In the rows, zero is written as 100.
Each row of numbers belongs to one of the objects below and depends on some of the facts about them. Some rows are named. Which object is each other row?

Named rows:
dragu: [85,92,81,120,67,102,69,114,97,96,106,91,116,116,92,109,117,115,90,110,103,107,104,97,76,72]
tuflos: [84,99,109,120,105,83,83,131,76,80,139,87,112,111,76,94,119,112,83,145,108,105,84,126,84,91]
konur: [78,97,99,107,94,100,70,135,74,82,158,79,108,93,79,103,133,112,87,138,125,100,92,116,95,79]
trevifli: [75,109,101,97,74,112,67,122,101,91,135,78,105,100,96,112,123,118,93,129,104,103,87,111,61,86]
fumel: [87,95,84,124,74,90,68,118,88,90,123,81,105,107,67,95,130,104,73,126,110,107,88,117,88,76]
tigriple: [76,90,86,101,71,111,61,122,104,92,125,97,111,100,82,116,134,110,96,118,105,96,98,108,63,71]
flafefles: [84,98,102,107,95,99,69,137,75,83,154,78,110,92,78,104,129,117,83,143,125,98,88,111,93,78]
kostok: [79,115,100,104,72,118,72,135,96,79,122,69,104,87,97,115,123,110,107,120,107,105,83,116,69,66]
barusu: [80,99,100,124,92,84,80,128,72,83,143,76,112,115,89,88,121,113,86,131,120,112,98,113,97,90]
rezor: [85,99,91,127,95,83,74,127,71,80,147,80,107,104,82,92,125,112,85,132,119,102,87,125,95,87]
stadror: [81,91,106,110,88,100,73,131,77,79,156,78,114,89,75,97,128,107,91,140,125,100,91,117,87,80]
trukla: [85,94,69,115,68,105,59,116,107,97,104,98,102,109,81,116,122,113,87,111,95,96,90,115,63,72]
zogem: [76,107,91,114,87,106,84,122,94,90,101,114,111,113,79,119,122,107,89,112,87,96,98,120,72,66]
beflor: [90,88,86,124,86,89,68,128,83,78,130,83,115,99,84,93,113,112,90,128,113,101,95,120,84,90]
skezok: [80,92,83,100,68,113,60,123,104,91,120,93,112,96,79,117,132,110,92,120,102,99,99,106,64,75]
padri: [82,104,108,107,91,97,76,153,76,73,137,69,108,84,80,99,130,107,96,136,127,104,84,122,93,67]
nedratin: [81,107,91,118,80,88,61,132,92,94,112,80,107,111,75,91,135,98,75,137,100,106,85,125,89,82]

Some facts about the objects:
σ: uses; Φ: is of sort; ξ: belongs to class; ω: refers to
barusu σ: plusustok,letru,stumem,konur
bileba σ: rekle
boni σ: vuflu,brodrok,stumem,floske,tigriple
brofoso σ: grerok,bruskom,doflil,flafefles,soflik,gekur,maluk
dako σ: letru,nuklus,redra,vupar,breflim
dorek σ: luri,fasi,daflum
drumes σ: beligol,rotruk
druzis σ: luri,plisul,fasi,fones,stistar,tizer
fibul σ: fusku,skotrak,sukil
floklos σ: botruk,trukli
fonotru σ: graskam,stumem,trero,trikik
kilak σ: breme,naskur,stuples,duklam,grefla,gragam
kilil σ: zaburum,bilor
klifla σ: pudram,flafefles,dreku,gekur,padri,pleskuvi
kloga σ: drarik,plitral,zogem,batrutas,lavo,radril,stadror
kostir σ: lumi,nuklus,dreku,kedrila,duge
kugis σ: leskul,drituva
kupas σ: moklunum,drodok,botruk,bibel,gitro
kuvizu σ: vama,grume,sufin,lavo,stifles
kuzun σ: tribi
librel σ: fasi,vapom,kiflumas
mebes σ: flafefles,nazel,stuples,drituva,bibel
metok σ: tregrar,raflun,stubrar
nedratin σ: grerok,drepi,veskon,nezuben,trukla
samezel σ: grestar,pelor,padri
sapli σ: flevir,vemuk,skezok
sazom σ: grili,zudrine,kedrila,bigrokar
skiros σ: grestar,dufa,loral,popel,plitral,vodos
stifle σ: plusustok,finik,vudres,bilor,loral,binul
tafudok σ: finik,fasi,drarik,gritak,maluk,mupi
tebrestem σ: truvil,ladrok,plitral,grutek,rubrer
todrol σ: nebrem,plotro,loral,donebre,konur,rezor
treke σ: bruskom,fodu,brafli,donebre,konur,gitro
trevifli σ: vebo,fusku,stebranu,gekur,rilor,stuvuk
tridrum σ: lumi,zudrine,drodok,maluk
troklal σ: brustoplik,ladrok,mesko,trimal
tuflos σ: flevu,plitral,rogi,drituva,pleskuvi,gragam
vaflos σ: vudres,fones,nifo,skogram,roplogan
vika σ: fumel,dinur,grola
vikleba σ: kostok,trukla,zanupes
vuflan σ: brodrok,plitral
zukur σ: dumar
[barusu,bebral,beligol,bibel,bigrokar,bilor,boni,brodrok,brofoso,broplu,dako,dodroplam,doflil,donebre,dralem,drodok,druzis,dufa,fibul,flafefles,flevir,flevu,fodu,fones,fusku,gitro,graskam,grefa,grefla,gritak,gritam,grume,kebri,kedrila,kiflumas,konur,kostir,kupas,kuzun,lavo,leskul,librel,loral,luri,magim,magrol,mebes,metra,misikos,moklunum,naskur,nebrem,nefil,padri,pelor,plusustok,pudram,radril,rezor,rilor,rotruk,rumun,samezel,savera,soflik,stadror,stifles,stistar,stubrar,stuples,tagra,tebrestem,tifom,tizer,treke,trero,tribi,tridrum,trikik,trimas,tuflos,vaflos,vakler,vama,vemuk,veskon,vika,vikleba,zaburum,zukur,zurel] Φ a
[batrutas,breme,dreku,finik,floske,fumel,gekur,groden,gubri,kilil,lutrem,metok,nedratin,redra,rubrer,stebranu,stoklan,tregrar,troklal,trukli,vebo,vuflan,vuflu,zanupes] Φ c
[bedon,breflim,dorek,fasi,karik,kilak,ladrok,nuklus,rekle,sasa,skiros,stuvuk,trukla] Φ g
[beflor,fonotru,grestar,grola,miflil,pleskuvi,plodra,raflun,tafudok,vupar] Φ f
[besan,drituva,duklam,floklos,gakles,gofem,kloga,letru,maluk,nazel,popel,skotrak,stifle,vapom,vodos] Φ e
[bileba,binul,brafli,brustoplik,drepi,drumes,flodru,grevum,grili,grutek,kazem,kostok,mupi,nezuben,nisil,plisul,sufin,trevifli,trostudis] Φ d
[botruk,brepidis,bronel,bruskom,daflum,dinur,dragu,drarik,duge,dumar,flamoba,flile,gazezu,gomones,gosel,gragam,grerok,klifla,kufas,kugis,kuvizu,lumi,mesko,nifo,plitral,plotro,rogi,roplogan,sapli,sazom,sisko,skezok,skogram,staro,stumem,sukil,tigriple,todrol,trimal,truvil,vudres,zogem,zudrine] Φ b
ξ h <- barusu,batrutas,besan,botruk,breme,bronel,broplu,daflum,dinur,doflil,donebre,dorek,dragu,drituva,drodok,flafefles,flevir,flevu,fodu,fones,fonotru,fumel,gakles,gitro,gofem,gosel,gragam,graskam,grestar,grume,kebri,kedrila,kiflumas,kilil,klifla,konur,kufas,kugis,kupas,librel,luri,magrol,miflil,misikos,mupi,nazel,nebrem,plotro,radril,rezor,roplogan,rotruk,samezel,sasa,sazom,skezok,skiros,staro,stumem,stuvuk,tafudok,tifom,tigriple,trevifli,troklal,trostudis,trukla,trukli,tuflos,vaflos,vakler,vapom,vemuk,veskon,vikleba,vodos,vudres,vuflu,zaburum,zanupes,zudrine,zukur,zurel
ξ j <- bebral,breflim,brodrok,brustoplik,duklam,fibul,flamoba,flodru,floske,gekur,gubri,kilak,kostir,kostok,magim,maluk,nifo,nisil,padri,plisul,plitral,plusustok,pudram,rilor,rogi,sapli,savera,stoklan,tizer,vebo
ξ n <- bedon,bilor,binul,brafli,bruskom,drarik,flile,gomones,grefla,gritak,grola,leskul,stifle,tagra,truvil,vupar
ξ k <- beflor,bibel,bigrokar,bileba,finik,gritam,kuvizu,letru,loral,mesko,metok,moklunum,nefil,raflun,redra,rumun,soflik,stadror,stuples,sukil,treke,trimas,vama
ξ i <- beligol,boni,brofoso,dako,dodroplam,drepi,drumes,dufa,duge,fasi,fusku,gazezu,grili,groden,karik,kazem,kloga,kuzun,lavo,lumi,mebes,naskur,nezuben,pelor,pleskuvi,popel,skogram,skotrak,stebranu,stistar,stubrar,sufin,tebrestem,tregrar,tridrum,trikik,vika,zogem
ξ m <- brepidis,dralem,grefa,grevum,ladrok,metra,rekle,todrol,trimal,vuflan
ξ l <- dreku,druzis,dumar,floklos,grerok,grutek,lutrem,nedratin,nuklus,plodra,rubrer,sisko,stifles,trero,tribi
barusu ω [naskur,nifo,zogem,grutek]
bebral ω [luri,sapli]
beflor ω [nuklus,stifle]
bilor ω [tagra]
binul ω [naskur,bronel]
botruk ω [kostir]
breme ω [bruskom]
brodrok ω [donebre]
bronel ω [breme,stebranu]
broplu ω [kebri]
brustoplik ω [vuflan]
daflum ω [nifo]
dodroplam ω [doflil,breflim]
dragu ω [fumel,naskur]
dralem ω [stifle,zanupes,floklos]
drituva ω [doflil,floklos]
druzis ω [donebre,gazezu]
dumar ω [donebre]
flamoba ω [flevu]
flevu ω [todrol,kedrila]
flile ω [bruskom,naskur,donebre,kloga]
flodru ω [vapom,donebre]
fumel ω [todrol,stebranu,floklos,bigrokar]
gakles ω [donebre]
gazezu ω [nedratin,donebre,grutek]
gekur ω [donebre,sazom]
gitro ω [donebre]
gofem ω [stifle,grutek]
gosel ω [brepidis,gritam,naskur,rogi]
grefa ω [nefil]
grevum ω [plodra,nefil,sazom,radril]
gritak ω [gritam,miflil,lutrem,donebre]
gritam ω [stifle,rekle]
gubri ω [dralem,dumar]
kebri ω [magrol,stubrar,stuples]
kedrila ω [dralem]
klifla ω [donebre,tifom,rekle,samezel]
kloga ω [naskur,breflim]
kostir ω [bruskom,donebre]
kuvizu ω [bilor]
kuzun ω [breflim]
luri ω [donebre]
lutrem ω [breme]
magim ω [naskur]
magrol ω [stifle]
maluk ω [brodrok]
metra ω [dumar]
misikos ω [dodroplam,donebre]
naskur ω [donebre]
nedratin ω [grutek]
nisil ω [bilor]
nuklus ω [kuzun]
pleskuvi ω [todrol,nezuben]
plisul ω [doflil,vapom,kedrila]
plodra ω [naskur,donebre]
radril ω [donebre,grutek]
redra ω [gazezu,floklos]
rekle ω [metra]
rezor ω [stifle,besan,dumar]
rilor ω [troklal,donebre]
rumun ω [donebre,dumar]
samezel ω [donebre]
sapli ω [stebranu]
sasa ω [dralem]
sisko ω [radril]
skiros ω [gazezu,grutek,gitro]
skogram ω [nedratin,miflil,donebre,zurel,samezel]
staro ω [tagra]
stebranu ω [bilor]
stifle ω [vemuk,naskur,donebre,floklos]
stistar ω [tagra,gazezu]
stoklan ω [bilor]
stubrar ω [stifle,tebrestem]
sufin ω [fonotru,naskur,gitro]
tagra ω [donebre]
tebrestem ω [bruskom,gritak,sukil]
tifom ω [donebre]
todrol ω [naskur,dumar]
tridrum ω [naskur,miflil]
trimas ω [stifle,breflim]
troklal ω [donebre,dumar]
trostudis ω [zogem]
trukla ω [savera,dumar]
truvil ω [stifle,stistar,nifo,stuples]
tuflos ω [vudres,bilor,donebre,kedrila]
vaflos ω [gazezu]
vakler ω [todrol,donebre]
vapom ω [nedratin,rumun]
vebo ω [luri]
vemuk ω [naskur]
vodos ω [savera]
vuflan ω [donebre,kedrila]
vupar ω [naskur,donebre]
zanupes ω [dumar]
zogem ω [flile,donebre]
zudrine ω [savera,grefa]
zukur ω [kostir]
zurel ω [todrol,metra,grutek]

Rows to name:
No name comes twice in this set of rows, the named rows included.
[78,92,101,101,69,104,65,127,92,92,131,78,105,100,63,94,131,98,81,139,113,110,95,110,78,80]	metok
[80,89,94,105,91,100,68,135,83,81,144,90,116,92,81,109,131,113,94,133,118,95,97,112,83,77]	grestar
[74,94,89,93,71,110,56,130,107,94,118,94,107,106,85,111,130,111,91,125,104,103,100,105,59,80]	sazom
[82,110,90,120,95,83,76,128,72,69,139,80,108,97,82,95,132,105,82,127,111,100,91,136,102,89]	stistar
[79,95,93,102,76,103,64,127,90,93,134,83,102,100,65,104,139,104,77,135,114,104,91,109,85,71]	trukli
[75,116,96,132,73,114,70,115,85,99,118,81,117,109,113,102,114,106,102,112,105,98,94,113,88,69]	binul
[80,110,105,100,90,95,76,134,78,71,145,74,115,85,79,105,138,107,80,136,118,101,95,119,101,81]	beligol
[82,103,81,117,74,103,62,123,102,94,101,95,115,104,90,109,129,104,93,118,91,98,94,120,73,75]	sisko
[86,114,113,127,104,98,107,129,59,83,125,92,119,117,81,108,108,117,77,131,108,112,104,101,115,69]	naskur
[79,105,108,109,108,114,91,140,66,82,153,100,102,103,65,109,120,112,86,147,103,107,97,116,92,79]	donebre
[89,110,92,121,92,78,77,126,74,70,133,73,114,97,86,95,127,110,78,126,115,99,88,128,103,86]	stubrar
[73,100,97,93,63,109,64,140,115,92,94,87,108,103,87,111,131,102,104,116,103,106,90,110,54,61]	kilak
[79,89,84,100,66,116,57,127,103,94,120,92,109,95,80,112,122,109,94,123,105,97,96,107,62,71]	sukil

Now the same objects, written a new way:
Named rows:
plodra: [124,101,59,131,135,67,70,85,70,85,94,133,150,103,110,118,78,90,91,91,65,84,116,89,89,87,98,90,118,85,118]
grevum: [107,123,96,107,110,76,130,90,84,89,110,105,127,100,116,109,91,93,88,65,76,100,117,110,85,92,78,94,95,92,96]
beflor: [123,89,88,124,139,69,64,95,70,81,101,94,145,122,90,123,54,98,96,75,77,101,110,100,94,81,89,90,106,87,94]
trikik: [115,111,94,84,97,86,103,92,85,95,122,113,133,98,112,119,84,97,88,75,62,118,105,106,63,94,90,98,96,86,98]
donebre: [106,108,93,102,84,90,109,105,97,102,110,143,149,112,120,105,85,112,79,55,64,96,127,94,91,89,98,103,118,80,121]
nezuben: [112,109,94,90,103,80,121,97,92,96,115,111,122,93,111,108,91,89,99,66,63,117,118,109,60,97,90,102,96,94,93]
batrutas: [92,108,75,90,92,73,110,110,88,99,94,102,104,122,118,98,103,100,127,43,61,119,112,116,76,104,84,99,107,84,91]
rubrer: [97,120,76,96,95,72,111,110,92,98,95,95,104,114,122,98,93,92,116,48,53,116,119,116,77,106,78,107,97,86,92]
stistar: [124,116,108,89,105,81,109,80,86,89,116,111,141,101,114,126,96,100,82,65,78,106,113,114,87,87,81,95,96,87,94]
gakles: [100,109,85,113,110,84,121,101,87,90,104,147,150,102,114,97,99,114,95,56,77,79,139,101,108,87,103,94,97,80,115]
barusu: [105,108,83,104,111,74,84,83,76,75,120,108,136,124,128,121,93,94,86,64,86,117,108,103,81,86,89,76,142,90,104]
rotruk: [102,104,99,98,87,84,100,100,90,94,121,107,132,107,104,104,66,108,92,64,71,113,108,100,72,94,93,83,115,92,100]
kiflumas: [107,108,90,92,85,88,91,104,90,95,120,109,136,113,109,116,69,110,93,59,71,116,94,102,73,90,93,87,112,85,98]
dufa: [116,109,94,83,99,86,107,91,84,96,120,115,136,96,113,122,84,95,88,71,65,121,102,108,62,95,90,97,104,86,97]
staro: [101,108,91,101,116,75,110,101,86,85,102,110,121,110,107,101,89,105,109,49,80,98,129,113,97,88,91,86,91,85,91]
kostir: [123,112,104,110,108,66,111,84,82,89,110,117,143,113,139,115,110,91,65,63,72,99,139,95,88,99,96,99,102,70,112]
kebri: [109,103,98,97,102,79,105,92,83,83,117,104,133,104,113,115,88,107,87,61,83,102,103,103,91,85,90,73,110,96,90]

Rows to name:
No name comes twice in this set of rows, the named rows included.
[91,98,86,105,121,67,117,101,78,84,103,122,132,118,125,97,109,97,102,48,73,95,140,100,95,89,95,96,102,77,100]	klifla
[113,124,83,100,106,69,85,94,86,89,108,108,115,106,112,112,75,97,103,61,65,121,122,115,65,106,96,106,70,66,100]	nifo
[98,111,95,111,100,90,153,100,84,99,106,139,156,103,121,102,104,113,71,63,70,79,117,96,113,83,87,91,104,87,111]	tagra
[112,114,85,95,120,73,118,85,81,86,101,130,132,100,119,114,119,99,107,62,73,101,126,113,87,89,89,108,82,79,104]	skogram
[115,127,96,110,103,69,108,87,91,89,102,124,129,97,133,106,116,104,76,62,74,90,141,105,93,101,98,98,87,74,110]	flodru
[113,128,90,105,97,58,97,100,98,98,93,92,95,120,125,106,102,89,110,51,51,124,139,118,69,115,82,117,92,77,100]	floske
[88,110,71,103,110,83,131,110,80,91,110,107,121,103,104,97,81,99,110,62,63,110,92,105,76,94,89,93,83,90,86]	gomones
[110,105,94,104,123,68,131,87,83,89,101,126,129,99,114,107,125,97,103,63,72,92,132,112,94,91,91,109,77,84,99]	gazezu
[95,112,86,105,119,64,131,100,80,93,90,87,103,121,127,100,120,87,107,44,64,102,131,112,90,99,75,96,98,89,82]	nedratin
[109,116,88,117,107,60,110,103,88,90,92,84,107,144,122,99,111,89,116,38,74,118,125,117,93,88,65,113,119,89,94]	redra
[92,110,90,102,119,81,106,101,77,92,115,111,130,102,110,106,49,95,88,55,65,108,125,106,73,92,92,97,88,79,92]	floklos
[102,102,93,90,83,90,103,102,89,95,121,108,130,100,108,109,81,109,94,69,70,108,91,97,78,92,103,79,108,95,92]	flevir
[96,108,83,104,123,70,113,99,71,76,110,98,125,125,109,111,97,100,104,51,82,108,116,111,93,91,86,93,88,81,82]	kuvizu
[115,118,86,103,118,70,124,85,86,95,98,139,135,107,118,106,113,99,102,59,70,94,149,113,89,89,87,116,95,77,116]	zogem

Now the same objects, written a new way:
Named rows:
tifom: [117,88,85,110,144,83,107,161,98,97,82,96,95,86,80,121,120,86,103,134,126,111,109,99,88,109,102,97,75,89,105,87,123,75,101,125,42,100,110,108,130,84]
sasa: [81,107,97,96,120,104,85,75,73,98,98,82,119,130,118,76,88,91,108,121,75,99,102,53,104,106,65,90,97,105,96,112,96,90,96,103,100,104,97,100,105,87]
rezor: [94,82,111,87,101,109,92,132,90,94,100,110,117,112,111,102,95,104,121,101,84,88,91,83,96,106,88,120,81,99,82,101,96,101,97,101,130,100,121,98,126,92]
dinur: [80,95,84,88,80,99,98,97,114,88,94,113,118,99,81,105,113,109,94,90,102,105,99,128,93,89,96,100,106,110,79,128,108,103,103,96,92,100,96,105,89,105]
stuvuk: [72,111,85,105,114,103,83,64,81,99,104,81,106,114,105,72,96,84,107,111,88,106,111,71,94,96,70,84,113,92,112,108,107,96,98,91,88,109,83,109,97,103]
grume: [92,94,88,102,97,118,90,111,93,91,105,110,102,86,97,86,112,100,112,97,95,106,103,113,86,99,89,100,108,78,90,103,107,114,101,95,116,104,101,115,98,106]
tigriple: [81,93,88,89,79,101,98,96,111,89,89,114,115,96,90,106,110,101,97,87,103,102,96,131,86,85,99,108,105,110,78,128,111,104,104,91,90,102,92,114,88,101]
kebri: [96,84,95,93,103,112,93,123,94,90,99,108,112,100,105,94,104,113,112,104,85,96,95,91,99,102,90,104,95,90,84,103,102,104,97,102,125,98,115,101,114,97]
barusu: [102,83,116,87,108,117,100,112,99,82,94,105,110,100,136,96,106,106,114,106,94,105,90,116,88,93,111,98,72,79,107,98,102,93,90,64,130,89,110,99,127,81]
miflil: [84,117,91,103,112,108,91,74,82,96,104,88,105,110,103,77,101,93,104,110,96,112,107,82,90,96,76,85,109,84,103,103,100,96,102,89,97,106,88,110,93,103]
nezuben: [100,107,104,102,85,99,109,89,121,105,113,106,86,90,86,114,99,107,88,77,107,94,99,102,109,96,116,95,116,110,109,95,92,108,105,109,114,100,95,94,81,120]
bebral: [108,86,97,103,91,100,87,123,95,103,107,106,99,102,109,91,104,115,115,108,92,101,99,110,105,109,100,107,104,98,100,93,106,104,94,108,117,100,113,94,110,93]
letru: [72,113,88,97,137,119,97,93,86,92,107,88,93,94,101,93,107,73,107,77,92,96,93,72,74,90,70,87,98,78,85,102,92,112,103,88,110,99,96,117,102,127]
nedratin: [114,129,131,88,98,83,125,59,101,116,96,70,89,123,107,103,59,113,81,109,105,89,91,46,125,102,105,100,109,130,106,101,69,79,110,109,89,99,90,66,79,102]
metra: [129,78,118,110,85,96,86,123,98,100,104,113,108,104,109,103,88,108,103,107,81,87,97,90,128,118,107,108,93,106,103,83,89,105,89,128,118,100,116,90,115,97]
gomones: [120,92,99,112,45,81,83,86,114,106,100,123,108,104,90,97,93,125,86,103,104,104,110,148,120,101,124,106,121,117,116,104,104,104,99,108,85,109,88,97,86,91]
bruskom: [112,90,102,115,40,84,84,85,118,115,97,120,103,104,88,105,89,115,94,100,108,101,112,148,119,98,122,112,119,117,125,109,105,102,100,105,80,109,87,92,99,97]

Name these rows:
No name comes twice in this set of rows, the named rows included.
[113,128,112,78,136,81,141,102,85,110,70,60,99,119,85,108,82,90,90,147,132,106,102,56,86,103,87,99,83,118,81,113,90,48,123,108,24,104,94,82,92,82]	troklal
[118,84,89,115,118,82,95,143,97,110,96,94,89,94,87,113,111,99,117,130,117,105,109,109,100,114,107,103,87,95,116,86,120,88,96,124,63,100,117,98,125,88]	rilor
[120,112,114,104,78,96,114,93,117,114,107,109,84,93,91,110,95,104,85,80,103,94,101,107,113,110,119,110,113,116,98,95,91,118,103,112,112,101,99,97,76,106]	grutek
[105,97,108,82,78,93,103,113,97,105,102,104,109,115,97,104,87,125,106,106,100,94,93,102,104,104,98,111,108,120,75,108,92,92,107,110,110,99,115,79,98,98]	nisil
[130,93,94,115,129,83,103,157,95,116,88,97,85,91,84,124,116,80,111,134,126,110,114,113,96,119,109,109,77,94,111,79,125,83,104,127,39,103,113,102,121,72]	brodrok
[80,91,98,86,85,97,100,103,111,89,92,117,125,112,97,115,105,105,95,87,101,100,94,120,96,87,99,108,93,119,81,123,102,92,102,91,98,97,103,98,104,93]	daflum
[87,119,97,114,103,96,71,56,77,110,112,83,97,125,122,64,91,90,111,110,89,109,111,87,104,103,76,87,111,101,124,102,102,99,93,87,93,109,87,99,96,92]	breflim
[88,109,98,91,87,105,102,102,101,98,100,107,103,97,82,103,103,103,100,84,114,104,91,115,81,83,93,105,111,96,85,113,95,100,113,86,100,103,89,100,97,109]	mupi
[112,88,94,104,130,97,106,153,92,103,86,101,99,95,90,115,112,83,113,123,109,101,105,97,91,114,97,108,71,94,92,93,116,87,103,117,66,101,115,108,125,78]	radril
[135,86,122,119,64,94,77,124,90,116,108,124,104,119,109,94,80,113,110,110,86,93,103,102,127,122,99,124,105,109,111,79,94,108,94,122,109,115,113,87,121,80]	bilor
[98,111,114,109,110,98,101,74,97,117,108,86,92,108,112,97,88,82,104,100,84,90,104,62,119,115,103,100,93,110,122,90,94,106,94,103,113,99,103,94,95,95]	pleskuvi
[92,123,97,118,120,91,89,57,95,109,116,84,90,110,112,76,94,80,84,99,87,103,108,66,116,105,89,86,113,102,129,86,100,111,90,110,101,105,86,110,80,99]	karik
[91,129,103,123,118,97,85,56,98,116,120,91,92,117,115,86,95,73,87,81,88,105,108,70,113,102,82,90,112,107,129,84,94,109,91,101,98,108,86,108,88,98]	fasi
[107,102,112,89,79,97,97,111,101,107,106,107,106,117,98,110,94,120,102,96,106,102,93,109,101,98,100,112,106,114,81,104,93,90,109,99,100,101,109,82,103,93]	plisul
[126,93,119,106,77,96,106,96,106,107,101,107,99,99,94,112,89,113,87,100,99,97,99,116,117,103,116,97,104,111,103,96,83,97,106,108,100,98,100,87,97,101]	grevum

Now the same objects, written a new way:
Some objects and their rows:
dinur: [124,115,107,93,93,103,103,101,104,91,104,101,116,111,94,105,95,104,98,100,95,85,96,100,104,105,90,93,97,92,97,110,116]
vika: [124,115,120,96,107,101,120,102,117,92,106,105,106,90,106,112,101,99,113,113,109,79,85,113,95,114,84,106,91,100,88,120,90]
fumel: [102,93,87,82,119,96,75,90,94,94,88,104,93,97,104,82,98,105,53,101,91,105,99,84,101,62,126,95,91,104,107,84,106]
rubrer: [95,104,94,77,113,97,78,90,107,103,95,94,111,91,84,88,103,98,78,88,91,106,96,108,101,74,132,93,93,117,97,98,125]
dreku: [94,99,99,74,115,93,78,89,103,107,103,91,114,92,89,91,99,97,78,92,99,102,100,92,107,73,135,91,90,117,98,101,120]
kostir: [92,103,123,119,113,99,119,85,120,105,120,114,103,86,107,85,106,73,89,126,121,101,97,81,101,121,56,90,101,104,100,108,64]
gitro: [107,106,98,107,101,99,125,90,101,96,110,114,89,93,95,97,94,91,82,120,117,55,97,104,86,99,54,78,98,93,108,82,72]
rotruk: [117,119,109,92,97,103,124,102,96,95,99,92,95,90,94,118,91,104,107,102,113,87,89,119,107,110,97,93,100,96,96,102,88]
flodru: [79,103,96,109,107,104,102,88,127,114,103,111,100,93,91,70,107,88,61,107,118,108,106,101,93,108,67,83,99,106,107,104,85]
bebral: [89,124,108,115,102,109,123,98,110,106,94,100,93,92,102,87,99,87,88,113,116,137,101,99,107,119,83,93,103,93,95,100,64]
barusu: [135,105,119,104,117,98,114,95,102,88,103,106,85,75,115,106,84,90,104,125,107,93,84,84,103,106,91,112,100,92,105,80,62]
sukil: [98,121,112,93,95,106,111,105,106,96,109,101,110,102,79,97,99,95,108,102,106,128,99,98,106,110,104,95,108,98,94,105,108]
raflun: [97,108,102,84,104,103,94,108,116,104,109,97,109,94,73,91,102,102,88,96,122,130,90,108,103,112,107,102,107,104,105,105,107]
tizer: [91,124,113,105,95,111,124,98,130,115,99,103,107,94,98,96,105,90,102,101,111,113,101,120,113,130,78,92,96,101,88,131,92]
flafefles: [122,116,121,95,96,96,123,103,109,98,105,95,102,98,101,112,92,101,101,112,116,69,93,112,106,111,83,99,86,97,96,112,96]
nedratin: [100,83,99,85,133,91,71,85,99,91,101,108,104,85,106,76,107,94,58,109,98,113,91,69,98,67,119,101,95,116,97,94,96]
trimal: [113,117,108,95,94,103,105,103,116,98,105,105,114,109,89,98,101,99,96,101,100,98,98,104,102,112,90,95,97,94,96,112,117]

Which object is each row?
No name comes twice in this set of rows, the named rows included.
[120,101,111,83,116,97,94,98,124,96,107,103,108,87,100,103,103,101,93,102,108,83,84,111,95,106,96,109,92,110,97,117,104]	drumes
[105,97,77,108,103,110,129,90,99,87,102,125,90,88,100,98,97,101,84,119,104,64,94,119,88,107,53,74,105,93,103,97,76]	luri
[67,93,93,94,120,94,80,75,108,116,108,105,106,86,87,61,105,77,55,99,105,121,106,74,104,74,105,77,100,119,106,87,99]	gekur
[115,145,115,108,96,107,94,94,130,98,91,101,121,97,86,76,108,77,104,86,85,129,95,127,86,123,75,104,101,100,89,109,116]	plitral
[138,93,113,83,110,97,86,96,120,93,111,101,117,90,97,103,102,104,86,97,111,86,80,102,94,114,90,111,95,106,106,110,114]	fonotru
[100,116,129,106,104,102,119,94,128,108,110,102,111,89,103,99,106,80,108,109,116,110,91,105,110,136,75,104,95,108,87,128,86]	fibul
[90,90,110,79,123,91,80,91,129,105,107,112,116,90,90,76,110,86,81,97,94,107,92,95,103,81,115,104,92,123,96,122,129]	metok
[108,102,91,107,126,108,85,85,119,91,109,122,102,77,96,78,95,85,93,117,95,123,99,64,91,97,108,98,110,104,110,82,82]	stifle
[115,99,97,95,110,101,98,99,110,98,93,107,92,99,108,86,94,109,59,110,106,86,96,105,93,94,87,100,88,94,109,98,92]	trostudis
[124,112,112,102,114,104,114,99,102,83,99,107,87,83,110,102,92,98,101,124,109,105,88,91,94,105,91,110,101,93,96,92,63]	kuzun
[106,110,120,115,110,106,96,93,119,93,104,116,113,104,112,77,106,85,84,114,103,133,98,74,102,119,72,102,102,98,92,112,87]	sapli
[107,105,96,96,128,91,67,75,119,89,90,120,102,76,92,54,112,69,66,90,72,96,81,115,57,71,77,103,97,117,100,83,114]	vuflan
[92,113,109,98,97,104,93,91,126,111,104,102,124,107,91,80,105,88,85,92,101,122,107,95,111,112,96,89,94,105,93,121,120]	duklam

